Below are the code and all the weights of a small trained network. Each question names an input and a target symbol and asks about switching units off, where a switched-off unit gives its printed mean instead of its output.

import numpy as np


def w(rows, s, z=0):
    codes = np.array(rows[::2]) - 128.0
    scale = np.full(codes.shape[1], s)
    scale[-1] = z or s
    return codes * scale


def f(y):
    return np.maximum(y, 0)


def softmax(a):
    e = np.exp(a - a.max(-1, keepdims=True))
    return e / e.sum(-1, keepdims=True)


def log_softmax(a):
    a = a - a.max(-1, keepdims=True)
    return a - np.log(np.exp(a).sum(-1, keepdims=True))


def net(x, mask):
    ids = ['βεζθλσφψω'.index(c) for c in x.split()]
    T = len(ids)
    res = E[ids] + P[:T]
    q, k, v = (res @ M[0].T for M in (Q, K, V))
    z = softmax(np.where(np.tri(T) > 0, q @ k.T / 4**0.5, -1e9)) @ v
    res = res + np.where(mask[0], z, O[0][:, -1]) @ O[0][:, :-1]
    y = f(res @ A[0][:, :-1].T + A[0][:, -1])
    res = res + np.where(mask[1:13], y, B[0][:, -1]) @ B[0][:, :-1]
    return log_softmax(res[-1] @ U[:, :-1].T + U[:, -1])


Q, K, V, O, A, B = {}, {}, {}, {}, {}, {}
E = w([
[122,172,127,180,129],'β',
[161,27,103,111,116],'ε',
[111,106,44,67,89],'ζ',
[180,75,206,181,142],'θ',
[103,95,137,167,151],'λ',
[57,215,75,110,112],'σ',
[184,109,89,179,115],'φ',
[106,181,222,47,131],'ψ',
[121,104,159,3,98],'ω',
],0.012)
P = w([
[116,130,112,119,154],'0',
[91,117,159,170,88],'1',
[159,145,141,131,74],'2',
[179,150,104,92,171],'3',
[74,90,117,130,202],'4',
[57,92,155,163,36],'5',
[209,174,150,132,8],'6',
[218,168,109,106,205],'7',
[10,10,100,121,227],'8',
[13,40,137,128,46],'9',
],0.011)
Q[0] = w([
[192,155,125,70,137],'h0',
[103,102,107,107,252],'h0',
[192,180,105,86,218],'h0',
[194,154,109,155,169],'h0',
],0.015)
K[0] = w([
[68,97,140,183,109],'h0',
[179,170,147,149,5],'h0',
[85,91,160,167,27],'h0',
[56,114,163,115,63],'h0',
],0.014)
V[0] = w([
[170,120,78,232,142],'h0',
[242,33,177,79,161],'h0',
[76,118,255,203,164],'h0',
[180,255,179,144,84],'h0',
],0.0092)
O[0] = w([
[120,169,85,222,150,253],'h0',
[205,127,166,127,254,140],'h0',
[50,55,206,195,121,247],'h0',
[174,170,180,155,8,64],'h0',
],0.0097,0.0014)
A[0] = w([
[118,41,48,141,83,86],'n0',
[128,144,153,210,179,4],'n1',
[143,138,192,58,65,6],'n2',
[205,221,142,106,116,246],'n3',
[65,197,139,83,165,84],'n4',
[125,133,225,174,141,119],'n5',
[191,211,76,108,97,60],'n6',
[98,104,36,193,126,228],'n7',
[66,83,121,92,136,188],'n8',
[62,189,99,130,23,109],'n9',
[61,255,114,133,147,11],'n10',
[154,95,158,168,79,48],'n11',
],0.0087,0.0037)
B[0] = w([
[137,206,86,112,74,180],'n0',
[172,73,65,165,99,164],'n1',
[199,126,88,215,148,150],'n2',
[174,74,80,121,52,154],'n3',
[92,146,242,124,91,146],'n4',
[113,121,147,216,52,183],'n5',
[91,9,67,150,128,138],'n6',
[87,190,80,200,150,255],'n7',
[75,87,138,68,141,201],'n8',
[128,161,156,64,228,212],'n9',
[254,185,202,136,173,147],'n10',
[80,97,184,130,152,156],'n11',
],0.0076,0.0073)
U = w([
[96,177,42,27,90,2],'β',
[181,213,164,102,255,64],'ε',
[221,31,207,168,78,11],'ζ',
[231,204,63,225,95,144],'θ',
[92,62,80,193,143,128],'λ',
[27,65,119,145,170,184],'σ',
[167,67,229,46,94,181],'φ',
[110,239,209,103,58,171],'ψ',
[152,30,89,48,102,186],'ω',
],0.0058,0.005)

Each question gives the input, a string of symbols that net reads in full, and the target symbol t.
The units are the heads (4 rows each of Q, K, V and O) and the neurons (one row each of A and B). Each row of codes is followed by its name. A weight is (code - 128) times the scale printed after its matrix; where a second scale follows, it is the last column's (O, A, B and U).
mask holds one flag per unit, heads first, then neurons. A switched-off unit (its flag False) gives its mean, the last column of its rows in O or B, instead of its output. The means were averaged over made-up inputs and are rounded, as every weight is.
A unit's drop is (log p(t) with every unit on - log p(t) with that unit switched off) / (log p(t) with every unit on - log p(t) with every unit switched off).
The circuit of an input: a set's keep is (log p(t) with only the set's units on - log p(t) with every unit switched off) / (log p(t) with every unit on - log p(t) with every unit switched off). Starting from the 12 units with the biggest drops (on a tie, the unit counted first), units are removed one at a time, each time the one whose removal leaves the highest keep (on an exact tie, the one counted first), for as long as the keep stays at least 0.8.
units of the circuit, in order: the units of the circuit, biggest drop first
k most important neurons: the k neurons with the biggest drops, biggest first
drop when u is switched off: that unit's drop, to one decimal
input λ σ β ψ ψ ε, target ζ: units of the circuit, in order -> (h0 n2)
input ζ φ ε, target ω: 2 most important neurons -> (n6 n3)
input ω λ φ λ ω λ λ ψ λ λ, target ζ: most important neuron -> (n2)
input ψ φ λ λ φ λ ω φ φ, target ω: 2 most important neurons -> (n3 n7)
input λ ω σ, target ε: units of the circuit, in order -> (n10 n9)
input λ λ β λ λ β ψ λ β, target ζ: units of the circuit, in order -> (h0 n2)
input λ λ λ λ λ ω σ ψ, target φ: units of the circuit, in order -> (h0 n7)
input ε λ ε σ ζ λ, target β: units of the circuit, in order -> (h0 n9)
input β β λ θ ε φ ε σ λ σ, target β: 2 most important neurons -> (n6 n9)
input β ω ε λ λ λ λ ζ λ ω, target ω: 3 most important neurons -> (n6 n3 n7)
input λ λ β β σ ε ζ, target β: 2 most important neurons -> (n0 n9)
input ε ε λ σ, target ε: units of the circuit, in order -> (h0 n10)
input λ λ σ λ σ, target ψ: 2 most important neurons -> (n4 n10)
input λ λ ζ λ ε ω λ φ φ ζ, target θ: units of the circuit, in order -> (h0)
input λ ψ λ λ σ θ β β, target λ: units of the circuit, in order -> (h0 n1)
input ε ε λ ω β λ, target ω: units of the circuit, in order -> (h0 n3)
input ε λ σ φ ζ, target β: units of the circuit, in order -> (h0 n0)
input λ ψ λ ε β λ β ζ λ σ, target ω: 2 most important neurons -> (n6 n3)
input λ ω ω σ λ φ ψ θ ψ, target ζ: 2 most important neurons -> (n2 n5)
input λ ε β ω ψ λ, target φ: units of the circuit, in order -> (h0)
input λ λ σ β β λ, target ψ: drop when n8 is switched off -> 0.0
